Here is a tiny trained network, its code and every weight. The questions are about switching its units off for an input and a target symbol, where a switched-off unit gives its printed mean instead of its output.

import numpy as np


def w(rows, s, z=0):
    codes = np.array(rows[::2]) - 128.0
    scale = np.full(codes.shape[1], s)
    scale[-1] = z or s
    return codes * scale


def softmax(a):
    e = np.exp(a - a.max(-1, keepdims=True))
    return e / e.sum(-1, keepdims=True)


def log_softmax(a):
    a = a - a.max(-1, keepdims=True)
    return a - np.log(np.exp(a).sum(-1, keepdims=True))


def net(x, mask):
    ids = ['ΓΔεζθστ'.index(c) for c in x.split()]
    T = len(ids)
    res = E[ids] + P[:T]
    u = 0
    for l in range(3):
        r = res
        for j in range(3):
            rows = slice(2 * j, 2 * j + 2)
            q, k, v = (r @ M[l][rows].T for M in (Q, K, V))
            z = softmax(np.where(np.tri(T) > 0, q @ k.T / 2**0.5, -1e9)) @ v
            o = O[l][rows]
            res = res + np.where(mask[u + j], z, o[:, -1]) @ o[:, :-1]
        u += 3
    return log_softmax(res[-1] @ U[:, :-1].T + U[:, -1])


Q, K, V, O = {}, {}, {}, {}
E = w([
[168,219,102,105,197,131,254,153,145,199],'Γ',
[215,88,127,161,92,59,111,140,162,101],'Δ',
[77,146,143,86,140,38,204,133,148,56],'ε',
[208,114,181,96,188,118,89,79,181,202],'ζ',
[85,212,105,69,193,181,87,85,96,126],'θ',
[116,170,53,156,65,69,67,86,112,128],'σ',
[109,129,189,159,72,209,95,189,120,59],'τ',
],0.0086)
P = w([
[46,75,89,166,197,192,131,136,164,166],'0',
[213,212,203,78,84,67,80,178,44,91],'1',
[144,136,60,112,74,166,187,94,194,56],'2',
[71,199,185,233,214,90,107,134,209,152],'3',
[205,247,254,20,27,29,87,214,63,142],'4',
[127,50,112,121,139,141,228,46,174,37],'5',
[96,228,165,252,221,76,85,165,219,119],'6',
[181,228,176,34,57,84,148,171,14,142],'7',
],0.0075)
Q[0] = w([
[29,50,186,252,115,157,56,236,65,170],'0.h0',
[74,118,37,131,224,131,168,60,190,142],'0.h0',
[130,65,137,96,25,63,152,144,53,63],'0.h1',
[120,16,85,88,98,171,166,130,60,183],'0.h1',
[94,206,216,152,150,3,118,183,126,126],'0.h2',
[53,62,35,101,71,57,195,70,194,45],'0.h2',
],0.0063)
K[0] = w([
[120,122,156,168,57,190,48,188,96,86],'0.h0',
[75,52,67,151,246,138,176,89,152,118],'0.h0',
[39,11,60,235,123,140,168,120,154,77],'0.h1',
[152,122,100,180,225,221,141,66,153,91],'0.h1',
[156,255,228,11,105,52,105,188,32,123],'0.h2',
[86,109,127,149,149,36,170,112,145,73],'0.h2',
],0.0081)
V[0] = w([
[46,82,126,240,108,216,89,172,147,106],'0.h0',
[144,69,188,155,143,139,200,186,208,116],'0.h0',
[65,224,137,84,113,134,207,187,80,44],'0.h1',
[29,123,43,129,254,205,204,106,175,201],'0.h1',
[102,83,45,184,87,116,216,94,172,93],'0.h2',
[66,28,74,174,184,155,137,29,212,112],'0.h2',
],0.007)
O[0] = w([
[17,94,155,225,178,140,136,85,98,153,98],'0.h0',
[158,93,195,154,193,161,174,164,189,125,131],'0.h0',
[81,254,155,150,85,181,174,154,193,111,181],'0.h1',
[156,204,194,80,182,186,151,38,26,183,74],'0.h1',
[190,137,32,129,136,177,169,121,200,61,57],'0.h2',
[138,32,65,112,146,187,122,64,173,84,1],'0.h2',
],0.0077,0.0089)
Q[1] = w([
[163,96,89,85,74,108,85,202,124,77],'1.h0',
[55,52,100,252,170,69,109,186,153,74],'1.h0',
[17,134,180,237,195,108,97,123,83,199],'1.h1',
[92,117,106,211,191,22,109,125,143,191],'1.h1',
[223,67,63,52,114,128,77,95,128,139],'1.h2',
[82,162,220,153,129,160,189,59,123,80],'1.h2',
],0.0038)
K[1] = w([
[110,189,243,129,126,33,106,197,36,163],'1.h0',
[85,123,73,204,72,58,76,189,152,101],'1.h0',
[117,202,243,65,109,41,123,182,40,234],'1.h1',
[146,143,112,79,166,9,152,138,137,209],'1.h1',
[152,12,3,172,218,233,135,16,243,65],'1.h2',
[113,186,190,116,131,186,121,134,54,192],'1.h2',
],0.0038)
V[1] = w([
[144,192,78,100,29,118,99,118,69,61],'1.h0',
[117,71,12,187,136,127,144,109,217,89],'1.h0',
[230,152,197,45,80,36,220,232,150,122],'1.h1',
[216,139,121,175,205,173,170,126,142,250],'1.h1',
[29,87,123,131,210,227,219,76,129,54],'1.h2',
[157,139,63,3,147,114,189,64,109,90],'1.h2',
],0.0046)
O[1] = w([
[172,223,118,149,100,151,209,71,122,114,137],'1.h0',
[191,79,37,199,112,142,66,148,120,137,41],'1.h0',
[224,187,161,133,199,96,88,194,163,67,196],'1.h1',
[93,90,126,137,254,52,199,100,44,162,112],'1.h1',
[91,210,162,100,154,203,165,202,132,141,5],'1.h2',
[225,198,109,144,173,189,45,122,178,162,91],'1.h2',
],0.0054,0.014)
Q[2] = w([
[128,57,121,253,166,54,103,66,152,161],'2.h0',
[187,220,28,129,91,216,109,152,178,108],'2.h0',
[167,132,143,142,207,51,93,140,161,132],'2.h1',
[83,52,80,245,196,161,117,98,150,106],'2.h1',
[22,148,94,245,121,25,97,232,115,164],'2.h2',
[81,98,105,240,151,127,180,136,228,100],'2.h2',
],0.0047)
K[2] = w([
[141,216,181,190,71,25,82,146,93,178],'2.h0',
[179,121,79,81,61,176,153,115,178,56],'2.h0',
[146,176,161,140,140,84,33,190,83,100],'2.h1',
[190,111,127,128,115,125,147,176,231,2],'2.h1',
[81,177,108,107,109,62,65,173,126,213],'2.h2',
[155,163,143,110,82,74,116,181,165,63],'2.h2',
],0.0055)
V[2] = w([
[200,204,165,234,94,57,136,246,195,99],'2.h0',
[37,121,124,169,44,187,137,153,218,60],'2.h0',
[139,198,217,17,22,104,130,173,128,78],'2.h1',
[215,76,70,121,103,85,52,125,105,110],'2.h1',
[118,253,234,10,184,158,144,178,140,102],'2.h2',
[146,8,230,159,232,132,102,221,194,118],'2.h2',
],0.0044)
O[2] = w([
[75,163,175,21,184,140,129,131,72,126,38],'2.h0',
[183,204,140,96,125,208,52,94,196,167,127],'2.h0',
[61,95,156,191,36,148,166,47,148,174,159],'2.h1',
[157,137,104,180,118,104,152,188,57,186,2],'2.h1',
[218,110,107,81,107,143,2,83,124,186,237],'2.h2',
[63,167,43,10,82,195,84,214,121,95,153],'2.h2',
],0.0057,0.0086)
U = w([
[143,113,43,139,110,117,135,219,79,96,7],'Γ',
[15,102,150,118,96,136,188,121,106,116,217],'Δ',
[150,194,190,150,235,110,189,121,47,149,4],'ε',
[125,144,171,150,93,152,101,71,52,254,59],'ζ',
[183,45,93,225,87,109,136,90,197,94,212],'θ',
[134,18,125,41,151,83,65,99,46,122,127],'σ',
[167,216,108,76,144,180,91,147,182,103,162],'τ',
],0.0066,0.0021)

Each question gives the input, a string of symbols that net reads in full, and the target symbol t.
The units are the heads (2 rows each of Q, K, V and O). Each row of codes is followed by its name. A weight is (code - 128) times the scale printed after its matrix; where a second scale follows, it is the last column's (O and U).
mask holds one flag per head, layer by layer. A switched-off head (its flag False) gives its mean, the last column of its rows in O, instead of its output. The means were averaged over made-up inputs and are rounded, as every weight is.
A unit's drop is (log p(t) with every unit on - log p(t) with that unit switched off) / (log p(t) with every unit on - log p(t) with every unit switched off).
The circuit of an input: a set's keep is (log p(t) with only the set's units on - log p(t) with every unit switched off) / (log p(t) with every unit on - log p(t) with every unit switched off). Starting from all 9 units, units are removed one at a time, each time the one whose removal leaves the highest keep (on an exact tie, the one counted first), for as long as the keep stays at least 0.8.
units of the circuit, in order: the units of the circuit, biggest drop first
unit that matters most: the unit with the biggest drop
heads that matter: for each layer, one digit per head in row order, 1 if its drop is at least 0.15 and else 0, layers parted by /
input ε θ θ, target θ: units of the circuit, in order => [0.h2]
input ε θ τ Δ ζ, target ζ: units of the circuit, in order => [0.h2 2.h1]
input Δ τ τ ε τ ε ζ σ, target Δ: heads that matter => 111 / 110 / 011
input σ τ ε ζ τ θ ζ, target Δ: heads that matter => 011 / 001 / 110
input σ Γ ε τ ε ζ τ τ, target ε: heads that matter => 010 / 110 / 001
input τ Γ Γ σ Γ τ ζ, target ε: units of the circuit, in order => [2.h0 0.h2]
input ε σ Γ ε σ θ ε Γ, target ζ: units of the circuit, in order => [0.h2 2.h1]
input τ ε ε Γ θ θ Γ, target ζ: units of the circuit, in order => [2.h1 0.h2]
input θ ε ε σ σ, target θ: units of the circuit, in order => [2.h0 0.h1 1.h1 0.h2]
input Γ ζ Δ ζ, target σ: units of the circuit, in order => [0.h2 2.h0 0.h1]
input Γ τ τ ε σ Δ ζ, target θ: heads that matter => 110 / 001 / 011
input τ Δ ζ ε τ ε Δ, target Δ: units of the circuit, in order => [0.h2 2.h0 0.h1 2.h1]
input θ θ ε, target τ: units of the circuit, in order => [0.h2 1.h2]
input θ τ ε τ θ τ ε, target ζ: heads that matter => 101 / 000 / 111
input θ Γ τ Δ ε ζ, target τ: unit that matters most => 1.h2
input τ σ σ τ, target θ: heads that matter => 110 / 000 / 001
input τ τ τ ε θ τ τ, target ζ: heads that matter => 001 / 000 / 111
input τ Γ Γ ζ, target ε: heads that matter => 101 / 010 / 100
input τ τ θ ε Δ τ, target Δ: units of the circuit, in order => [0.h2 2.h0 0.h0 1.h1]
input Δ τ τ τ Γ, target Δ: heads that matter => 101 / 100 / 001
input Γ τ ζ τ θ τ Δ, target ζ: unit that matters most => 2.h0
input τ Γ ε ζ τ θ ε τ, target τ: heads that matter => 110 / 011 / 110
input θ ζ Δ, target τ: units of the circuit, in order => [0.h2 1.h2 2.h0]
input ε Γ θ Δ Δ Δ, target τ: units of the circuit, in order => [1.h2 0.h2]
input σ τ ζ θ ε τ τ, target τ: heads that matter => 110 / 010 / 101
input τ Δ θ ε τ Δ σ, target Δ: heads that matter => 011 / 000 / 110
